Below are the code and all the weights of a small trained network. Each question names an input and a target symbol and asks about switching units off, where a switched-off unit gives its printed mean instead of its output.

import numpy as np


def w(rows, s, z=0):
    codes = np.array(rows[::2]) - 128.0
    scale = np.full(codes.shape[1], s)
    scale[-1] = z or s
    return codes * scale


def norm(h):
    return h / np.sqrt((h * h).mean(-1, keepdims=True) + 1e-5)


def f(y):
    return y / 2 * (1 + np.tanh(0.7978845608 * (y + 0.044715 * y**3)))


def softmax(a):
    e = np.exp(a - a.max(-1, keepdims=True))
    return e / e.sum(-1, keepdims=True)


def log_softmax(a):
    a = a - a.max(-1, keepdims=True)
    return a - np.log(np.exp(a).sum(-1, keepdims=True))


def net(x, mask):
    ids = ['Ψβδεησφω'.index(c) for c in x.split()]
    T = len(ids)
    res = E[ids] + P[:T]
    q, k, v = (norm(res) @ M[0].T for M in (Q, K, V))
    z = softmax(np.where(np.tri(T) > 0, q @ k.T / 3**0.5, -1e9)) @ v
    res = res + np.where(mask[0], z, O[0][:, -1]) @ O[0][:, :-1]
    y = f(norm(res) @ A[0][:, :-1].T + A[0][:, -1])
    res = res + np.where(mask[1:9], y, B[0][:, -1]) @ B[0][:, :-1]
    return log_softmax(norm(res)[-1] @ U[:, :-1].T + U[:, -1])


Q, K, V, O, A, B = {}, {}, {}, {}, {}, {}
E = w([
[126,117,159,144,214,114,218],'Ψ',
[199,106,100,128,156,191,2],'β',
[30,118,139,144,147,153,155],'δ',
[31,89,122,152,168,147,113],'ε',
[156,66,93,140,91,153,160],'η',
[146,157,153,170,154,178,164],'σ',
[75,129,38,61,174,136,160],'φ',
[93,87,121,76,191,233,165],'ω',
],0.01)
P = w([
[87,178,121,119,80,78,103],'0',
[172,87,173,147,158,60,140],'1',
[165,93,161,149,159,74,145],'2',
[161,114,152,136,147,88,139],'3',
[126,163,141,114,117,95,117],'4',
[115,199,146,111,127,93,125],'5',
[108,216,154,128,134,115,131],'6',
[124,219,131,154,117,131,146],'7',
[122,191,139,167,113,186,137],'8',
[71,232,119,168,145,211,112],'9',
[130,238,108,213,141,192,124],'10',
[122,208,101,178,195,196,151],'11',
[175,149,111,245,184,204,134],'12',
[105,169,138,238,254,176,189],'13',
],0.0049)
Q[0] = w([
[182,19,127,149,94,116,97],'H0',
[76,95,113,159,227,212,184],'H0',
[86,165,232,26,2,105,103],'H0',
],0.0049)
K[0] = w([
[33,211,143,90,131,82,139],'H0',
[214,144,31,204,100,255,49],'H0',
[200,36,196,91,193,11,191],'H0',
],0.0039)
V[0] = w([
[65,195,182,103,232,45,19],'H0',
[22,89,111,198,30,92,255],'H0',
[166,28,50,182,16,121,105],'H0',
],0.0051)
O[0] = w([
[112,110,116,154,125,44,2,3],'H0',
[57,140,140,136,71,154,201,201],'H0',
[101,126,36,186,171,206,191,191],'H0',
],0.0086,0.0057)
A[0] = w([
[147,86,73,96,114,29,140,54],'N0',
[186,172,96,153,53,171,124,156],'N1',
[100,95,123,241,154,205,203,251],'N2',
[254,132,175,169,112,146,131,93],'N3',
[130,178,184,80,125,69,60,83],'N4',
[153,166,27,135,97,186,231,162],'N5',
[77,216,64,108,209,227,180,236],'N6',
[131,78,74,197,117,197,21,239],'N7',
],0.0063,0.0029)
B[0] = w([
[146,194,73,102,153,116,113,123],'N0',
[87,161,151,71,214,108,123,146],'N1',
[74,217,114,43,192,162,152,248],'N2',
[131,192,124,107,104,168,57,132],'N3',
[194,132,55,159,134,197,187,129],'N4',
[99,99,158,152,225,172,204,235],'N5',
[154,143,206,103,194,87,93,252],'N6',
[86,172,163,196,253,138,117,143],'N7',
],0.0068,0.013)
U = w([
[196,129,209,167,108,31,187,29],'Ψ',
[209,145,94,181,207,92,43,206],'β',
[64,127,172,164,41,134,140,3],'δ',
[62,97,151,203,128,71,108,128],'ε',
[121,141,37,188,157,246,254,209],'η',
[213,209,190,140,42,177,133,93],'σ',
[136,205,26,54,121,71,132,204],'φ',
[213,57,210,42,118,176,104,24],'ω',
],0.0066,0.0017)

Each question gives the input, a string of symbols that net reads in full, and the target symbol t.
The units are the heads (3 rows each of Q, K, V and O) and the neurons (one row each of A and B). Each row of codes is followed by its name. A weight is (code - 128) times the scale printed after its matrix; where a second scale follows, it is the last column's (O, A, B and U).
mask holds one flag per unit, heads first, then neurons. A switched-off unit (its flag False) gives its mean, the last column of its rows in O or B, instead of its output. The means were averaged over made-up inputs and are rounded, as every weight is.
A unit's drop is (log p(t) with every unit on - log p(t) with that unit switched off) / (log p(t) with every unit on - log p(t) with every unit switched off).
The circuit of an input: a set's keep is (log p(t) with only the set's units on - log p(t) with every unit switched off) / (log p(t) with every unit on - log p(t) with every unit switched off). Starting from all 9 units, units are removed one at a time, each time the one whose removal leaves the highest keep (on an exact tie, the one counted first), for as long as the keep stays at least 0.8.
circuit, biggest first: the units of the circuit, biggest drop first
k most important neurons: the k neurons with the biggest drops, biggest first
drop of u: that unit's drop, to one decimal
input φ ω β φ, target β: circuit, biggest first : H0; N2
input δ δ β η, target δ: circuit, biggest first : H0; N6; N5; N2
input β β δ, target β: circuit, biggest first : H0
input φ ε η, target φ: circuit, biggest first : N5; H0; N6
input φ φ δ δ β σ, target β: circuit, biggest first : H0; N2
input η η σ η φ Ψ η β Ψ φ δ σ φ β, target β: circuit, biggest first : H0; N5
input ε δ Ψ, target Ψ: 2 most important neurons : N2; N5
input ε φ η, target ε: circuit, biggest first : H0; N2; N6; N5
input ω σ η, target ω: circuit, biggest first : H0; N2; N5
input ε β Ψ, target β: 2 most important neurons : N5; N2
input β ε η, target β: 2 most important neurons : N5; N2
input ε ε ε Ψ, target Ψ: 3 most important neurons : N2; N5; N7
input φ φ δ ε φ σ, target σ: 3 most important neurons : N5; N2; N6
input φ Ψ Ψ ε, target ε: 3 most important neurons : N2; N6; N5
input ε ε σ, target σ: 2 most important neurons : N5; N6
input ε σ σ δ β Ψ, target β: 3 most important neurons : N2; N5; N6
input β η δ, target β: most important neuron : N5
input δ ε Ψ η, target δ: drop of N2 : 0.3
input β ε φ φ φ φ Ψ ω, target β: drop of H0 : 0.9
input β Ψ ε, target β: drop of H0 : 1.0
input ω ω ε σ ω, target ω: most important neuron : N2
